Here is a tiny trained network, its code and every weight. The questions are about switching its units off for an input and a class, where a switched-off unit gives its printed mean instead of its output.

import numpy as np


def w(rows, s, z=0):
    codes = np.array(rows[::2]) - 128.0
    scale = np.full(codes.shape[1], s)
    scale[-1] = z or s
    return codes * scale


def f(y):
    return np.maximum(y, 0)


def log_softmax(a):
    a = a - a.max(-1, keepdims=True)
    return a - np.log(np.exp(a).sum(-1, keepdims=True))


def net(x, mask):
    res = np.array(x, float).reshape(1, 7) / 4 @ E
    y = f(res @ A[0][:, :-1].T + A[0][:, -1])
    res = res + np.where(mask, y, B[0][:, -1]) @ B[0][:, :-1]
    return log_softmax(res[-1] @ U[:, :-1].T + U[:, -1])


A, B = {}, {}
E = w([
[35,40,142,112,103,131,135,176,93,187],'x0',
[59,165,168,130,147,187,89,188,136,88],'x1',
[140,167,206,156,192,82,147,192,216,120],'x2',
[178,169,204,1,109,232,120,172,185,127],'x3',
[81,176,56,35,105,103,99,131,185,63],'x4',
[227,81,110,90,196,178,47,140,94,114],'x5',
[69,115,116,176,160,145,81,175,76,93],'x6',
],0.009)
A[0] = w([
[146,155,216,131,214,149,81,137,81,105,201],'neuron 0',
[143,176,157,95,143,104,184,107,210,153,114],'neuron 1',
[89,145,129,70,90,137,146,151,85,130,62],'neuron 2',
[98,167,77,207,196,84,109,117,147,127,178],'neuron 3',
[93,141,76,105,52,167,123,178,87,114,109],'neuron 4',
[190,190,194,129,78,148,223,98,181,168,157],'neuron 5',
[146,15,136,174,157,89,174,137,92,188,142],'neuron 6',
[130,36,129,180,136,119,138,130,78,238,86],'neuron 7',
[111,109,175,191,102,84,211,53,65,104,237],'neuron 8',
[128,63,144,197,104,53,115,38,79,121,183],'neuron 9',
[157,200,118,177,140,86,192,77,72,71,116],'neuron 10',
[76,52,125,103,91,120,136,136,79,164,207],'neuron 11',
[100,144,205,101,254,211,110,247,141,144,186],'neuron 12',
[177,137,127,84,125,58,149,118,240,106,202],'neuron 13',
[115,105,146,92,79,82,174,139,67,203,55],'neuron 14',
[53,187,65,100,108,103,107,125,128,111,222],'neuron 15',
[184,159,62,105,200,151,53,86,118,104,236],'neuron 16',
[107,129,142,68,48,153,165,120,167,112,138],'neuron 17',
[96,119,106,205,37,168,189,65,120,85,191],'neuron 18',
[155,186,159,62,91,96,185,118,173,126,167],'neuron 19',
[96,66,80,136,128,142,95,96,71,117,236],'neuron 20',
[162,144,82,108,153,153,116,75,114,86,104],'neuron 21',
[27,86,115,87,64,167,118,137,70,112,124],'neuron 22',
[191,189,128,132,218,186,77,150,113,85,251],'neuron 23',
],0.0096,0.0032)
B[0] = w([
[246,73,196,187,119,105,68,145,176,88,198],'neuron 0',
[140,172,214,118,86,140,169,95,216,53,200],'neuron 1',
[101,180,125,92,161,226,64,181,153,177,157],'neuron 2',
[83,94,128,167,58,56,126,122,142,123,216],'neuron 3',
[73,112,63,73,155,160,76,165,175,159,173],'neuron 4',
[219,212,102,205,129,232,168,104,220,82,227],'neuron 5',
[141,80,151,236,191,109,202,2,50,179,232],'neuron 6',
[174,87,156,197,203,162,211,62,18,196,224],'neuron 7',
[182,215,169,195,128,132,68,92,123,236,246],'neuron 8',
[133,124,123,156,118,40,111,69,83,187,249],'neuron 9',
[209,171,68,167,63,73,20,134,204,171,206],'neuron 10',
[71,58,72,95,190,131,202,131,148,246,205],'neuron 11',
[101,38,243,221,123,182,106,224,144,39,239],'neuron 12',
[120,171,133,93,101,111,231,111,196,36,223],'neuron 13',
[96,144,116,172,187,163,119,91,147,181,185],'neuron 14',
[67,138,125,55,119,60,107,144,186,141,208],'neuron 15',
[225,65,79,45,143,42,140,128,78,59,224],'neuron 16',
[104,136,109,64,138,166,159,140,202,149,181],'neuron 17',
[103,178,118,162,116,135,22,110,167,193,211],'neuron 18',
[96,210,161,118,153,200,207,73,246,21,204],'neuron 19',
[83,71,112,127,162,95,151,99,85,186,210],'neuron 20',
[192,181,5,91,124,122,112,93,120,107,179],'neuron 21',
[31,72,74,66,195,232,64,136,116,211,201],'neuron 22',
[201,69,114,115,142,126,125,210,107,46,225],'neuron 23',
],0.0074,0.013)
U = w([
[116,96,117,232,173,113,213,34,27,204,136],'0',
[156,47,229,228,166,148,87,253,115,66,131],'1',
[1,79,38,42,176,170,85,158,134,187,227],'2',
[178,239,129,157,118,204,222,74,188,57,54],'3',
[45,138,103,90,119,13,206,144,157,14,244],'4',
[123,210,87,222,29,36,22,102,140,179,7],'5',
[200,104,19,76,157,51,114,108,55,41,2],'6',
],0.0083,0.0031)

Each question gives the input, the list of numbers given to net, and the class t.
The units are the neurons (one row each of A and B). Each row of codes is followed by its name. A weight is (code - 128) times the scale printed after its matrix; where a second scale follows, it is the last column's (A, B and U).
mask holds one flag per neuron, in row order. A switched-off neuron (its flag False) gives its mean, the last column of its row in B, instead of its output. The means were averaged over made-up inputs and are rounded, as every weight is.
A unit's drop is (log p(t) with every unit on - log p(t) with that unit switched off) / (log p(t) with every unit on - log p(t) with every unit switched off).
The circuit of an input: a set's keep is (log p(t) with only the set's units on - log p(t) with every unit switched off) / (log p(t) with every unit on - log p(t) with every unit switched off). Starting from the 12 units with the biggest drops (on a tie, the unit counted first), units are removed one at a time, each time the one whose removal leaves the highest keep (on an exact tie, the one counted first), for as long as the keep stays at least 0.8.
circuit, biggest first: the units of the circuit, biggest drop first
k most important neurons: the k neurons with the biggest drops, biggest first
drop when u is switched off: that unit's drop, to one decimal
input [-1,6,-8,-2,3,7,0], class 6: circuit, biggest first	[neuron 16]
input [-2,-6,-1,-2,2,0,8], class 5: circuit, biggest first	[neuron 7; neuron 10]
input [1,-4,-7,0,0,-8,-5], class 5: 2 most important neurons	[neuron 18; neuron 8]
input [5,-2,5,-6,6,-8,5], class 5: 2 most important neurons	[neuron 8; neuron 3]
input [-5,-3,-3,-8,-3,-2,-2], class 5: 2 most important neurons	[neuron 10; neuron 18]
input [2,-6,0,6,8,-1,3], class 4: 4 most important neurons	[neuron 13; neuron 8; neuron 5; neuron 19]
input [7,-6,-8,-7,8,5,-3], class 2: 2 most important neurons	[neuron 22; neuron 4]
input [-8,-2,-5,-4,-7,0,3], class 5: 4 most important neurons	[neuron 10; neuron 18; neuron 8; neuron 11]
input [-8,4,3,-7,0,3,-3], class 6: 2 most important neurons	[neuron 16; neuron 23]
input [-7,-8,-4,2,-3,-3,0], class 3: 2 most important neurons	[neuron 5; neuron 19]
input [4,0,1,-7,8,4,-4], class 2: 2 most important neurons	[neuron 1; neuron 19]
input [-4,8,0,8,3,2,7], class 1: drop when neuron 17 is switched off	0.0
input [6,0,-8,7,-5,5,3], class 2: drop when neuron 22 is switched off	0.3
input [5,-3,-7,2,-2,-8,3], class 2: circuit, biggest first	[neuron 22]
input [-6,6,4,-2,3,-5,3], class 4: drop when neuron 8 is switched off	0.1
